Where the symbols take the items:
cf: π>zh, γ>none, λ>jt, χ>none, ω>dp, α>none, θ>jp, ψ>none
bl: π>none, γ>fm, λ>nz, χ>none, ω>mn, α>none, θ>none, ψ>fb
mc: π>ch, γ>none, λ>none, χ>none, ω>zr, α>none, θ>mq, ψ>jt
zn: π>none, γ>zd, λ>rf, χ>qm, ω>none, α>rp, θ>none, ψ>none
pg: π>cn, γ>pc, λ>fb, χ>lf, ω>ft, α>gl, θ>ql, ψ>nz
bp: π>nl, γ>rf, λ>zd, χ>dj, ω>ld, α>fh, θ>gq, ψ>jz
mf: π>dd, γ>fh, λ>rp, χ>ft, ω>lf, α>rf, θ>jc, ψ>ph
hp: π>none, γ>zt, λ>gl, χ>none, ω>qm, α>fb, θ>none, ψ>none
jh: π>jp, γ>fb, λ>pc, χ>rn, ω>tm, α>zt, θ>zh, ψ>fm
fc: π>none, γ>ld, λ>none, χ>gl, ω>rf, α>lf, θ>none, ψ>none
sz: π>zd, γ>none, λ>nl, χ>lc, ω>none, α>hq, θ>none, ψ>none
dc: π>none, γ>none, λ>ch, χ>none, ω>hs, α>none, θ>fm, ψ>zh
gb: π>hh, γ>gl, λ>zt, χ>ld, ω>dj, α>pc, θ>qc, ψ>bq
zr: π>bs, γ>bt, λ>jm, χ>ns, ω>mc, α>mr, θ>tr, ψ>zg
lt: π>ft, γ>pp, λ>cd, χ>dd, ω>cn, α>jf, θ>fs, ψ>sl
nr: π>zt, γ>none, λ>hh, χ>none, ω>lc, α>jp, θ>none, ψ>none
qh: π>rf, γ>nl, λ>none, χ>jf, ω>none, α>dd, θ>none, ψ>none
ds: π>mq, γ>nz, λ>fm, χ>bz, ω>hn, α>bq, θ>ch, ψ>pc
rf: π>qh, γ>bp, λ>zn, χ>cg, ω>fc, α>mf, θ>rj, ψ>bb
lc: π>rt, γ>qq, λ>lb, χ>sz, ω>nr, α>dq, θ>ff, ψ>pz
zl: π>sl, γ>hn, λ>mn, χ>ph, ω>nz, α>ms, θ>lq, ψ>ft
dr: π>none, γ>none, λ>gq, χ>gs, ω>none, α>bg, θ>zd, ψ>none
hd: π>none, γ>hs, λ>lq, χ>none, ω>none, α>none, θ>mn, ψ>fr
ld: π>gf, γ>fc, λ>rq, χ>gb, ω>bp, α>dm, θ>sc, ψ>fg
jz: π>mm, γ>bb, λ>lm, χ>zj, ω>fg, α>lp, θ>z261, ψ>bp
rp: π>fl, γ>nh, λ>mf, χ>mz, ω>jq, α>zn, θ>dh, ψ>gn
mg: π>none, γ>qc, λ>none, χ>none, ω>rg, α>ql, θ>gl, ψ>none
cm: π>bz, γ>none, λ>none, χ>mq, ω>gj, α>none, θ>none, ψ>lg
bm: π>none, γ>zh, λ>ql, χ>none, ω>fr, α>none, θ>fb, ψ>none
pm: π>hb, γ>mn, λ>hn, χ>md, ω>fm, α>tb, θ>hs, ψ>tm
jm: π>hs, γ>none, λ>zr, χ>none, ω>none, α>none, θ>hb, ψ>dp
dm: π>lg, γ>lf, λ>rn, χ>pc, ω>fh, α>ld, θ>gr, ψ>bz
rj: π>none, γ>gq, λ>none, χ>rg, ω>none, α>jc, θ>rf, ψ>none
ns: π>pq, γ>none, λ>none, χ>zr, ω>none, α>none, θ>gj, ψ>gm
pb: π>dp, γ>fr, λ>zq, χ>bg, ω>zh, α>gs, θ>tm, ψ>hs
fb: π>zf, γ>jh, λ>pg, χ>jq, ω>mz, α>hp, θ>bm, ψ>bl
zh: π>cf, γ>bm, λ>mh, χ>sd, ω>pb, α>nj, θ>jh, ψ>dc
gr: π>sg, γ>hj, λ>sd, χ>mh, ω>dg, α>sc, θ>dm, ψ>z247
gl: π>pn, γ>gb, λ>hp, χ>fc, ω>cg, α>pg, θ>mg, ψ>ls
cn: π>pg, γ>th, λ>zf, χ>cq, ω>lt, α>pn, θ>rl, ψ>nm
lg: π>dm, γ>cq, λ>sq, χ>th, ω>pf, α>gf, θ>sg, ψ>cm
lp: π>gj, γ>ph, λ>md, χ>hn, ω>bz, α>jz, θ>pq, ψ>fh
cg: π>jf, γ>dj, λ>qm, χ>rf, ω>gl, α>ft, θ>rg, ψ>ms
dj: π>lb, γ>cg, λ>rt, χ>bp, ω>gb, α>bc, θ>mp, ψ>zj
rt: π>lc, γ>qm, λ>dj, χ>zd, ω>zt, α>tm, θ>gs, ψ>tb
lq: π>bt, γ>bs, λ>hd, χ>zc, ω>nt, α>ct, θ>zl, ψ>gg
qm: π>qq, γ>rt, λ>cg, χ>zn, ω>hp, α>mz, θ>nq, ψ>rm
mr: π>qn, γ>none, λ>none, χ>none, ω>none, α>zr, θ>sm, ψ>jg
mp: π>jg, γ>rg, λ>gs, χ>gq, ω>qc, α>zq, θ>dj, ψ>qn
fh: π>pf, γ>mf, λ>nh, χ>bc, ω>dm, α>bp, θ>dg, ψ>lp
dg: π>gm, γ>jc, λ>bg, χ>zq, ω>gr, α>gq, θ>fh, ψ>pq
rm: π>none, γ>tb, λ>ms, χ>none, ω>none, α>mn, θ>none, ψ>qm
nm: π>nz, γ>mq, λ>none, χ>none, ω>sl, α>none, θ>none, ψ>cn
bs: π>zr, γ>lq, λ>hs, χ>pq, ω>ch, α>qn, θ>hn, ψ>zq
gg: π>fs, γ>zq, λ>fr, χ>jc, ω>ql, α>rg, θ>ft, ψ>lq
tm: π>dq, γ>mz, λ>bc, χ>nh, ω>jh, α>rt, θ>pb, ψ>pm
sr: π>fr, γ>dp, λ>fs, χ>none, ω>none, α>none, θ>cd, ψ>none
ml: π>qc, γ>none, λ>none, χ>none, ω>jg, α>jt, θ>hh, ψ>none
ms: π>tl, γ>zj, λ>rm, χ>bb, ω>ls, α>zl, θ>ct, ψ>cg
zj: π>sm, γ>ms, λ>tb, χ>jz, ω>bq, α>hn, θ>qn, ψ>dj
jc: π>qp, γ>dg, λ>dh, χ>gg, ω>hj, α>rj, θ>mf, ψ>zc
zq: π>zg, γ>gg, λ>pb, χ>dg, ω>mh, α>mp, θ>bc, ψ>bs
tr: π>hn, γ>sl, λ>hb, χ>gj, ω>mq, α>sm, θ>zr, ψ>pp
ph: π>zm, γ>lp, λ>gn, χ>zl, ω>bf, α>bb, θ>zc, ψ>mf
sc: π>none, γ>none, λ>none, χ>qc, ω>gq, α>gr, θ>ld, ψ>none
ff: π>gs, γ>none, λ>jg, χ>none, ω>none, α>dp, θ>lc, ψ>none
bb: π>none, γ>jz, λ>none, χ>ms, ω>none, α>ph, θ>none, ψ>rf
z261: π>none, γ>none, λ>none, χ>qn, ω>none, α>pq, θ>jz, ψ>gq
dp: π>pb, γ>sr, λ>zg, χ>hm, ω>cf, α>ff, θ>dq, ψ>jm
bc: π>pp, γ>ft, λ>tm, χ>fh, ω>pc, α>dj, θ>zq, ψ>hn
fm: π>zp, γ>bl, λ>ds, χ>bd, ω>pm, α>hl, θ>dc, ψ>jh
qc: π>ml, γ>mg, λ>nj, χ>sc, ω>mp, α>mh, θ>gb, ψ>z413
mj: π>md, γ>none, λ>gj, χ>hb, ω>none, α>none, θ>none, ψ>hq
pz: π>tb, γ>none, λ>sm, χ>none, ω>none, α>hb, θ>none, ψ>lc
zm: π>ph, γ>gj, λ>none, χ>sl, ω>none, α>none, θ>none, ψ>dd
qp: π>jc, γ>gm, λ>none, χ>fs, ω>none, α>none, θ>dd, ψ>none
jg: π>mp, γ>jr, λ>ff, χ>qb, ω>ml, α>zg, θ>lb, ψ>mr
dd: π>mf, γ>pf, λ>fl, χ>lt, ω>cq, α>qh, θ>qp, ψ>zm
ct: π>none, γ>qn, λ>none, χ>none, ω>none, α>lq, θ>ms, ψ>rg
tb: π>pz, γ>rm, λ>zj, χ>lm, ω>hl, α>pm, θ>jb, ψ>rt
qb: π>gq, γ>none, λ>none, χ>jg, ω>none, α>gm, θ>nl, ψ>none
zp: π>fm, γ>none, λ>mq, χ>none, ω>hb, α>none, θ>none, ψ>jp
cd: π>mz, γ>dq, λ>lt, χ>fl, ω>zf, α>qq, θ>sr, ψ>sf
mm: π>jz, γ>none, λ>none, χ>sm, ω>none, α>gj, θ>none, ψ>nl
gf: π>ld, γ>none, λ>none, χ>hh, ω>nl, α>lg, θ>none, ψ>none
nq: π>none, γ>gs, λ>rg, χ>none, ω>none, α>fr, θ>qm, ψ>none
hm: π>bg, γ>none, λ>gm, χ>dp, ω>none, α>none, θ>hq, ψ>none
sq: π>rn, γ>none, λ>lg, χ>jp, ω>hq, α>none, θ>none, ψ>none
mz: π>cd, γ>tm, λ>ft, χ>rp, ω>fb, α>qm, θ>fr, ψ>mn
hq: π>nh, γ>fl, λ>pf, χ>dq, ω>sq, α>sz, θ>hm, ψ>mj
nz: π>nm, γ>ds, λ>bl, χ>bf, ω>zl, α>ls, θ>nt, ψ>pg
mq: π>ds, γ>nm, λ>zp, χ>cm, ω>tr, α>fd, θ>mc, ψ>th
z247: π>none, γ>none, λ>none, χ>ch, ω>pq, α>none, θ>bz, ψ>gr
dh: π>none, γ>bg, λ>jc, χ>fr, ω>none, α>none, θ>rp, ψ>none
md: π>mj, γ>gn, λ>lp, χ>pm, ω>bd, α>lm, θ>nb, ψ>nh
lb: π>dj, γ>jf, λ>lc, χ>nl, ω>hh, α>pp, θ>jg, ψ>sm
sd: π>none, γ>none, λ>gr, χ>zh, ω>bg, α>none, θ>rn, ψ>none
bt: π>lq, γ>zr, λ>none, χ>none, ω>none, α>none, θ>sl, ψ>fs
qn: π>mr, γ>ct, λ>jb, χ>z261, ω>z413, α>bs, θ>zj, ψ>mp
sg: π>gr, γ>none, λ>none, χ>jt, ω>gm, α>none, θ>lg, ψ>none
hj: π>none, γ>gr, λ>none, χ>ql, ω>jc, α>none, θ>lf, ψ>none
bz: π>cm, γ>bf, λ>bd, χ>ds, ω>lp, α>fg, θ>z247, ψ>dm
fr: π>sr, γ>pb, λ>gg, χ>dh, ω>bm, α>nq, θ>mz, ψ>hd
rg: π>jr, γ>mp, λ>nq, χ>rj, ω>mg, α>gg, θ>cg, ψ>ct
z413: π>none, γ>none, λ>none, χ>none, ω>qn, α>ch, θ>bq, ψ>qc
sm: π>zj, γ>tl, λ>pz, χ>mm, ω>fd, α>tr, θ>mr, ψ>lb
fs: π>gg, γ>zg, λ>sr, χ>qp, ω>rl, α>jr, θ>lt, ψ>bt
ch: π>mc, γ>nt, λ>dc, χ>z247, ω>bs, α>z413, θ>ds, ψ>mh
dq: π>tm, γ>cd, λ>pp, χ>hq, ω>jp, α>lc, θ>dp, ψ>hb
gn: π>none, γ>md, λ>ph, χ>mn, ω>none, α>none, θ>none, ψ>rp
pp: π>bc, γ>lt, λ>dq, χ>pf, ω>th, α>lb, θ>zg, ψ>tr
jp: π>jh, γ>zf, λ>th, χ>sq, ω>dq, α>nr, θ>cf, ψ>zp
tl: π>ms, γ>sm, λ>none, χ>none, ω>none, α>sl, θ>none, ψ>jf
hs: π>jm, γ>hd, λ>bs, χ>nb, ω>dc, α>jb, θ>pm, ψ>pb
pc: π>th, γ>pg, λ>jh, χ>dm, ω>bc, α>gb, θ>mh, ψ>ds
lm: π>none, γ>none, λ>jz, χ>tb, ω>none, α>md, θ>none, ψ>zd
lf: π>cq, γ>dm, λ>jq, χ>pg, ω>mf, α>fc, θ>hj, ψ>bf
fg: π>none, γ>none, λ>none, χ>bq, ω>jz, α>bz, θ>none, ψ>ld
nt: π>none, γ>ch, λ>none, χ>none, ω>lq, α>none, θ>nz, ψ>ql
cq: π>lf, γ>lg, λ>none, χ>cn, ω>dd, α>none, θ>none, ψ>none
fd: π>bq, γ>none, λ>none, χ>none, ω>sm, α>mq, θ>none, ψ>hh
bd: π>none, γ>none, λ>bz, χ>fm, ω>md, α>none, θ>none, ψ>rn
zd: π>sz, γ>zn, λ>bp, χ>rt, ω>rq, α>nh, θ>dr, ψ>lm
mh: π>jt, γ>ql, λ>zh, χ>gr, ω>zq, α>qc, θ>pc, ψ>ch
gj: π>lp, γ>zm, λ>mj, χ>tr, ω>cm, α>mm, θ>ns, ψ>pf
fl: π>rp, γ>hq, λ>dd, χ>cd, ω>none, α>none, θ>none, ψ>none
hb: π>pm, γ>sf, λ>tr, χ>mj, ω>zp, α>pz, θ>jm, ψ>dq
ls: π>none, γ>bq, λ>none, χ>none, ω>ms, α>nz, θ>none, ψ>gl
mn: π>sf, γ>pm, λ>zl, χ>gn, ω>bl, α>rm, θ>hd, ψ>mz
pf: π>fh, γ>dd, λ>hq, χ>pp, ω>lg, α>nl, θ>gm, ψ>gj
jq: π>none, γ>rn, λ>lf, χ>fb, ω>rp, α>none, θ>none, ψ>none
nh: π>hq, γ>rp, λ>fh, χ>tm, ω>rn, α>zd, θ>bg, ψ>md
zt: π>nr, γ>hp, λ>gb, χ>rq, ω>rt, α>jh, θ>nj, ψ>hl
jt: π>mh, γ>rl, λ>cf, χ>sg, ω>zg, α>ml, θ>th, ψ>mc
rl: π>ql, γ>jt, λ>none, χ>none, ω>fs, α>none, θ>cn, ψ>none
sl: π>zl, γ>tr, λ>sf, χ>zm, ω>nm, α>tl, θ>bt, ψ>lt
zf: π>fb, γ>jp, λ>cn, χ>none, ω>cd, α>none, θ>none, ψ>none
qq: π>qm, γ>lc, λ>jf, χ>none, ω>none, α>cd, θ>none, ψ>none
gs: π>ff, γ>nq, λ>mp, χ>dr, ω>nj, α>pb, θ>rt, ψ>jb
rq: π>none, γ>none, λ>ld, χ>zt, ω>zd, α>rn, θ>none, ψ>none
hh: π>gb, γ>pn, λ>nr, χ>gf, ω>lb, α>th, θ>ml, ψ>fd
ql: π>rl, γ>mh, λ>bm, χ>hj, ω>gg, α>mg, θ>pg, ψ>nt
jb: π>none, γ>none, λ>qn, χ>none, ω>none, α>hs, θ>tb, ψ>gs
gq: π>qb, γ>rj, λ>dr, χ>mp, ω>sc, α>dg, θ>bp, ψ>z261
th: π>pc, γ>cn, λ>jp, χ>lg, ω>pp, α>hh, θ>jt, ψ>mq
bq: π>fd, γ>ls, λ>hl, χ>fg, ω>zj, α>ds, θ>z413, ψ>gb
zc: π>none, γ>pq, λ>none, χ>lq, ω>none, α>none, θ>ph, ψ>jc
nj: π>none, γ>none, λ>qc, χ>none, ω>gs, α>zh, θ>zt, ψ>none
pq: π>ns, γ>zc, λ>nb, χ>bs, ω>z247, α>z261, θ>lp, ψ>dg
jr: π>rg, γ>jg, λ>none, χ>none, ω>none, α>fs, θ>jf, ψ>none
rn: π>sq, γ>jq, λ>dm, χ>jh, ω>nh, α>rq, θ>sd, ψ>bd
pn: π>gl, γ>hh, λ>none, χ>none, ω>jf, α>cn, θ>none, ψ>none
gm: π>dg, γ>qp, λ>hm, χ>zg, ω>sg, α>qb, θ>pf, ψ>ns
nb: π>none, γ>none, λ>pq, χ>hs, ω>none, α>none, θ>md, ψ>bg
bf: π>none, γ>bz, λ>none, χ>nz, ω>ph, α>none, θ>none, ψ>lf
jf: π>cg, γ>lb, λ>qq, χ>qh, ω>pn, α>lt, θ>jr, ψ>tl
ft: π>lt, γ>bc, λ>mz, χ>mf, ω>pg, α>cg, θ>gg, ψ>zl
zg: π>zq, γ>fs, λ>dp, χ>gm, ω>jt, α>jg, θ>pp, ψ>zr
hl: π>none, γ>none, λ>bq, χ>none, ω>tb, α>fm, θ>none, ψ>zt
hn: π>tr, γ>zl, λ>pm, χ>lp, ω>ds, α>zj, θ>bs, ψ>bc
bg: π>hm, γ>dh, λ>dg, χ>pb, ω>sd, α>dr, θ>nh, ψ>nb
nl: π>bp, γ>qh, λ>sz, χ>lb, ω>gf, α>pf, θ>qb, ψ>mm
sf: π>mn, γ>hb, λ>sl, χ>none, ω>none, α>none, θ>none, ψ>cd

The rows follow the links: the fewer symbols apart two items are, the more alike their rows tend to be.

Each row is also shifted at random along 10 hidden directions that mean nothing.

Some items, each with a row of numbers:
bc [ 17  13  18  17   1  31   3  17 -34   7  -2 -68  -6 -29 -17  -6 -22 -20   4  18 -23  -4  43  -6 -20 -30  33   9  12  24   0 -25 -25  25  23  -8 -10  25  23 -14  18  10   6  10  -1  20   4  -3 -10   3]
cm [ 14 -48  -5 -37   3  22 -45  15  -9 -47  14  47 -13  -3   6 -53  36 -13 -32  26  17   3 -30 -11 -24 -17  58  51 -28  22   2  19  -8   7  10   0  -7 -55  74  41   6 -18 -22  10  -8  -7  34 -28  13  -9]
bl [-13 -29  -9  40  -5 -29   6 -32  -4 -22 -25 -35   1   3 -31  40 -46  16  34  -9  27 -21  22  20  31  25 -15 -33  19 -20  19 -59  12 -19   4  64   7 -51 -23 -57  34  18 -36 -16  -4  10  35   0   4 -23]
nm [   7  -21   31   24   27  -34  -40    8   -6   -3   47    8   16   10    1    7  -14    3    9   35   23  -50 -113  -15   -6   27  -18    8   -5   27  -14  -47   -8  -31    2  -24    9    9  -35   17   49   -7  -31    6  -16  -20   -2  -38   43  -18]
hh [ 30  35 -14   6  -4  22   2  18   4  19  34  -3   0   7  18  -2  22  10  11   7  -4   3  19  -5 -16 -33  31   7  11  20  -5   5 -10  11 -11 -23  -5  23  -9   1 -13  -3 -24  11  -9 -38  22  23   3   0]
th [  1   4 -23 -10  -8  19 -36   9 -16   6   7  -7   2 -21  -8   2  10  -8  12   9 -12 -22 -21 -17 -26  18 -10 -10   1  16  13   1 -13  11  10  -2  -7  18 -21   3 -25  -6 -16  11 -11  53  22 -13  12   5]
mf [ 27   6 -23 -15 -10 -27  11   6  -8  11 -16   4  13  24 -32 -18  45 -13  -8  48  -2  13  67 -17  26   1  -2  33 -13   0 -10  11 -14 -20  19   2   8   6  26  -7 -14  -3  -3  11  12  16 -24 -18   4 -20]
zt [ 14  36 -63   7  -9  13  36 -11   4  28  -9 -46   5  15  -8  26  36  21  31 -11 -29  -1  86  10   3 -20 -20 -15  11  -8   6  11  24  20 -20  17 -13  23 -33 -28 -19  12  -8 -15  -9  19  18  36 -14  -1]
gg [ 50   6  32   9 -16 -31  15   2  11  28  12  47  14  19 -15   8 -17  13  17  12   3  60  -8  -2  27  20 -11  -4  35 -15 -26  -5 -18 -16  15 -22  17   6  12   1  -4   1 -18  29 -11 -28 -24 -13 -10  -1]
dr [ 32 -15  22 -12 -12  17  12  -9 -19  23  -8 -13 -23  -5  12  14 -31   3 -24  27 -13  22 -31  15 -12  19   6   6  17 -25   1 -17  24  16 -17  29  -3  -2  -6   4  19   2  10  -7  10  33   0   7  -8   8]
mq [ 30   7 -33  12  12  27 -30  12 -12  17   8 -58  -6 -33 -16  -1  15 -17  10  32  -2  10  50 -11 -16 -18  50   8 -20  10  22   5 -21  11   7  22  -7  -9   7 -28   6   5 -23  12  -8  21  43  -3  -7  -1]
ql [ -1   0  -7  -4  -8 -30   1   0   6  20  13 -14  -1  22  -9  52  -6  19  23  17 -35  14 -16   2   7  21  -3  17  43   3 -15  -2 -10 -16  11  -5  11  11 -44   6  -7  10 -50  28 -26  18  28 -21 -21 -26]
nh [ 12 -32  27 -37 -17  17  -1  -5  11 -54  -5  35 -34   6  22 -34 -13   2 -33 -76  -2  22  28  27  -2 -73  65  28  23  15   3  27  27  24  16 -21  -8 -40 105  34 -18  -7  23 -19 -11 -32  14   7 -13  -7]
rn [ 32 -27  47   6  -5  17   4 -16   1 -27   3  20 -22  -1 -11 -13 -17 -12 -29  71  26  -3 -47  25   7  -8  51 -18 -31 -14 -41 -10  23  16  33   7 -17  -3  37  31  18  -4 -34 -16  24 -12   6 -39  29  20]
bs [  0  12 -18  18  24  15   3  13 -13  32   6 -37   9  18  -8  -8  23  22  16 -38 -24   8  17 -11 -20 -31 -13  32  11  15  -3 -15 -11  15  -1 -35 -12   9   0 -26  55   8  19  19 -16 -38 -12  12 -28  -9]
hj [ 22   1 -33 -23 -11 -17 -16  10 -18  43  -6 -27 -10   8 -13  14  23  -5 -12  23 -35  23   9 -12   0   4  17  25  23   1   3  -4  -8 -17   6  20  12  -4  -9  -9   8   2 -23  17   0  46  39  -8 -20 -31]
jm [ -61   20  -14   38   17   -5   -9  -26   17    6    1    7   34   39  -16    9   20   41   29  -46   57  -30    2    6   10   13 -103  -32  -22  -26    6  -22   16    4   -7  -23  -17   13  -41  -36   31    6   30  -23   15  -38  -54    6    2   16]
tb [-51 -45 -20 -24  24  21 -10   4  -1 -26 -11 -37 -12 -14  27  -2  49   1  -1  14  -7 -80 -48   6 -34  -1 -13  69 -59  29   1  20  29   4 -30 -20 -23  -8   3  51  38  -1  34 -29 -25  62 -27 -17  24 -31]
rl [-29   0 -17   1  -1 -18 -34  15 -10   3   1  40   6 -29   0 -32  13 -22  -1  -1  -5   5 -38 -17   5  11  -2   5 -12  -7   6   1 -11 -23   6  -7  20   7 -12   2 -14  -9  -7  13 -10   1  24  -9  -7  -1]
zj [-24  10 -16 -22  23  27  23  22 -11 -11 -21 -40  -3 -20  18 -16  32 -14   5 -11 -26  -6  48  -6 -20 -25   7  15   2  30   4  40 -17  23 -17 -21 -11   8  37  37 -30   4  21   5 -13  39  -9  23  -8   0]
jr [-26 -43  25  13 -10 -35 -21  10   4 -17   5  17  21  -7  31  11 -28   5  13 -29  33 -24 -94 -19  -8  26 -40   3 -14   1  21 -36 -15 -28 -36   6   8 -21 -22  17  47   2  18   6 -13  11 -22   6  13 -23]
rq [  8  -9 -17   3  -2  13  16  -3   2   0 -35 -13   5 -19  23 -13  -7  -6 -21 -70   5 -29 -32   3  -8 -27 -43 -69 -28 -10  10 -11  21  11 -31  14   3   7  -6 -28  27  11  39 -30  31  11  -1  37  21  20]
tm [ 47 -24  16   2  -7  23  -1  -9  22 -15 -26 -18 -12 -38   5 -18   9 -16  -3 -31  13   2  -2   7  -7 -43  23 -17 -45   2   6  20  23  18   5 -16 -11 -13  60   2  22   1  49 -27   0   8 -30  -9  20  10]
z413 [ 39 -15 -11   9  23   8   7   9  -4  33  -1  28  16 -18  22 -19  25   3   2  21  -1  -1 -95 -26 -23  29 -42 -22 -33 -18 -15 -13 -12  11 -30 -12   2  13 -34  -5  42  -1   6   7   1  -6  -9   7  20  21]
zc [-71  -2   0  11  11 -30  16 -10  -3 -14 -11  -9  23  30 -28   9  -1   5   0  20  15  -8  35  -5  21  20 -26  14  -5 -10 -11 -19 -28 -19  11  28  -3 -16 -13 -16   9   3 -19  18  20   4 -17 -18 -20 -20]
mn [ 35  -7 -23 -24   6 -22 -19 -10 -14  29  15  -9 -28   6  -8  40   6  15  17  30 -68 -10  13  19   1  45  28  91  32  12  -1  15  39 -20   0   1  16  -7 -52  13 -14   3  -3 -11 -39  30  29 -21  -3 -47]
nl [ 18 -48  22  -4 -38   3   2 -23  39 -38   5  61  27  50 -14  38  -5  49   3  73  71   8 -10 -10  17  64 -19  19 -31 -21   1  -2 -18  11  -7  40 -26 -50  -1  27  -7 -14 -42  15  -1  11 -39 -28  34  12]
fr [-64  31  44  49  26 -16  12   3   0  -9 -20  -3   0 -55  -6 -57 -39 -70  -7 -15  10 -17  -2  15  20 -43  27 -62 -42 -18 -19 -20   7 -15  19 -17  32  47   0 -27  16  -3  46 -24  40 -60 -23  16 -16  39]
zg [  2  13  -1   1 -19  10 -22  -2   4  14  16  44  22  17 -15  10   2  33  22   0  17  31   3 -15  -1  32 -37   7  19 -21   8   2 -17   5   5 -14 -18   7 -18  -8 -18  -9  -2  18 -11  -7 -25 -10 -10  19]
hp [-42 -10 -15  -7   3 -11  13  -9 -10 -17 -23 -58 -12 -18  18  -6  48 -30   3  -3  -3 -50  -7  15   2 -49 -15 -10 -31  22 -10   6  23 -16 -21 -22  -5  16  26  37  19   6   9 -23  -7  51  -7  -4  10 -28]
rp [ 58 -16 -41 -32  -6 -11 -22   9   1  18 -19 -59 -23   0   4   3  44 -10 -24 -32 -17 -12  16   7  -3 -42  18  48 -30  21  23  16  33 -14 -12   0   9  -9  21 -12  49   6  46 -23   0  49  -1   4   6 -49]
jt [-15 -10   6 -13 -15  17 -22   7  16 -13 -12   0  -3 -33  -6  15   6  -3   5  10  19  30 -39 -11 -10   8   3 -35 -16 -14   3  33 -16   9  14  -4 -19 -13  24  33 -31  -2 -23  16 -17  58   9 -23 -13  18]
pz [-47  45  21  23  20  20   1 -11 -27  -7  22   8 -12 -22   9 -20 -36 -18  10  31  -5 -36   9  16  -3  27  -1 -18  11  -5  -3 -11  19  11  -1  -4   3  35 -37   1 -40  -9  17 -25  11 -19  -6  20   3  40]
bg [  4  18   0 -16  -8  22  18 -16   3  16 -10 -30 -18  19 -25  10  19   0 -16  26 -12  38  68  31  16 -29  39  21   6 -15 -10  26  25  14  24   5 -22   3  33   7 -10  -1   0  -5  11  12  -6  -6 -40   1]
qp [ 54  29  37  -5  -2 -26 -11  13   4  41   5 -36  12   2  -9  22  -5  -5 -15 -15  38  50 -21  -9  16 -11 -44 -57  -1 -12  -1   3 -23 -24  10 -15   5  31  14   0  11   8  14  14  25  32 -54  -9   0   2]
zq [ 10   5  15 -12   1  23   8  23  18  10   7  15  -5   3   2 -21  45 -10   4  10 -15  40  -4 -13 -11 -37  31  33 -15   6 -31  46 -16  19  17 -61 -12  22  52  43  -3  -5   4  18 -18 -12 -32 -23 -21   5]

From each start, follow one symbol. Which item do you reach?
Answers are names.
start [  3   6 -32   9  13  13  -2 -21  -7  26   6  20   1  17 -18  19  30  26  24  64 -31 -40 -20   6  -2  66 -25  21 -10 -19 -22   2  30   8  13  -7 -13  16 -82  -6  -2  -3 -26 -20 -10  -7  10 -30  24   8]
ψ	jh
start [-54  15  -9  15  23  25  -2   6 -32 -13   5 -56  12 -10  -2  -7 -18 -16 -17  25  14 -46  54 -11 -16  -1  12  11  -3  15  28 -24 -26  13 -20  50 -10   5 -17 -27   6   6   6   9  26  13  11  24   4   7]
ψ	nl
start [-21  30  -5  -5  20 -26 -26   4  -6  10  51  13  -4  32  -7  31   6  15  14  33 -41 -32  12  -8   5  41   1  71  45  32 -11  10 -11 -30  14 -29  12  32 -67  18 -40  -6 -21  14 -28 -18   8 -26  -4 -32]
ω	nm
start [-38  -5 -35 -10  16   9  23 -15   5 -26  -4  18 -12  11  20   2  13  28  15 -26 -35 -30   2  18 -10   6 -11  15  25  12  -2  13  20  14 -21  -9 -13 -12  -9  17 -26   2 -10 -26 -23  -4  37  17  -8  -7]
α	fm
start [-41 -14  -7  10  17 -34  -2   5   7 -28   5  39  24  37   3  -4  10  21  16 -39  -8 -36   3 -17   7   2 -34  43  16  26 -19  -7 -16 -28   4 -35   8 -15  -9   6   4  -1   0   2 -24 -44 -12 -10  11 -32]
θ	lq
start [-16  -7  61  16   9  12   8 -12  -7  -7  20  -9   8   0  -2  20 -31  12  13  80  44  12 -41  -6  -1  43  -3  -5   3 -16  -9 -16 -23  10   5   8 -26 -14  10  36   6  -7 -26  24  -8  19 -29 -26   0  10]
θ	sm
start [  9  18 -20 -40   3  28   6  26 -23  31 -27 -13 -11 -44  12 -16  22 -35 -31  23 -52  28 -20 -15 -21   6   8 -25  -2  -8  -2  33 -10  16  -6   6   3  33   3  25 -37  -2   7  15  19  67  21  13 -24  21]
θ	ld
start [-29  18   6   3 -20 -31   0 -14  28  -3  -7  -6  16  27 -30  34  -1  15  35 -31  41  41  56   5  33  -5 -28 -28  13 -23  11  29 -26 -20  16  -7   2  -7  14  -1 -35   2 -15  17 -10  16 -30  -4 -33  -4]
λ	sr
start [ 53 -27  14  -6  -8 -25 -37   9  -7 -16  34  11   2  22  10   1 -13  12 -29  -6  12 -13 -68 -11  -7 -21  22  24  10  25   4 -38  -4 -19   3   0   9 -28  17   0  52  -2 -21  11  -4 -22  26 -15  25 -41]
π	lf
start [  7  -7  36  -1 -20   4   4  -7   8   5  27  43  13  36  14  14 -32  35 -12  15  21  30 -37 -10  -6  31 -21   9  22 -16   0 -20 -15   8 -14  14 -13 -11  -9  12   6 -10 -15  21   7 -16 -17   1  -5  10]
χ	jg
start [-32 -25  -2  19 -38  15   7 -12   4 -22  -8 -13   6  -7 -22  30 -26  16  29  35  44  41  75  -7   9  18  34  19  -7 -29  42 -10 -25  18  -6  73 -20 -57  18 -17 -10   1 -29  27 -19  40  16  13 -30   1]
χ	qb
start [-29   8 -15   6  11  15 -25  -2 -12   4  15  -6  13  30 -19 -17  16  13 -11  19  19   9  42  -6 -10 -12  15  36  -2  -2  13 -18 -15   7  10  18 -13 -27   8 -28  17  -5  -3  21  14 -25   2  -4 -22   1]
θ	gj
start [-55 -23  39 -29  -4 -29  28  -3   4 -39   8 -27   1  31  15  59  -2  14  21  27  -6 -44 -27  -5   8  13 -34  40  28  49 -19  10 -10 -22 -13 -31 -15   8   7  90 -19  10 -34  13 -36  81 -35 -26  10 -50]
χ	rf
start [  5   8   4 -15   9 -20 -14   8  -3  -1 -14 -13 -14 -25  15 -18   8 -25  -5 -51 -33 -37 -38   5  -4 -12 -27  -3 -15  16   1  16  28 -23  -8 -49  20  35  -4  12  -6   4  55 -27 -10  22 -31  -1  18 -10]
χ	rp
start [ 13  29   3   8  19  19 -20  13  -3   2  14  40  14  -5 -10 -32  -4   6  12  -4  10  15  19 -12  -3  20 -12  -9  14  -1   9  13 -18   9  15 -28   1   8   1 -10 -55  -9  12  10   5 -39 -16  -2  12  29]
ψ	pp
start [-16  -2 -41   7  18  18  -7   8  -5  25  36 -37   8  41   4  20  41  38  18  -6 -41 -18  -9  -8 -24 -22   2  60  23  25 -14 -13   0  14  -5 -29 -18   8 -41   1  48   4 -27  19 -30 -33  24  -8 -20 -36]
θ	ds
start [ 28   7  70  20   5 -31  39 -25  -3   9  15 -47   0  21  -8  31 -38  -3 -12  63  36 -19 -41  22  25   8 -26 -36  -4  -4 -39 -38  15 -16   6   2  -5  35   8  33  38   5 -19 -18  25  18 -62 -20  30  -2]
γ	zd
start [ 51   1  22   4  -8 -30 -22  11   9  32  41  23  16  15  26  36 -22  21  11  11  -7 -26 -81 -23  -6  47 -35  17  18  18   5 -22  -2 -37 -28 -17  20  31 -82  13  19  -7   6   3 -16 -19 -23   8  45 -15]
ψ	tl
start [-24 -23 -30 -32  -2   7  28  -5   7   2 -20 -13   7  46  -2  38  25  41   0  -7   2  19  32  -4  -2  24 -35  36  18  -6   9  14 -13  16 -28  20 -24 -32   2   7   1   7  -8  22 -11  42 -12   4 -20 -19]
θ	jz
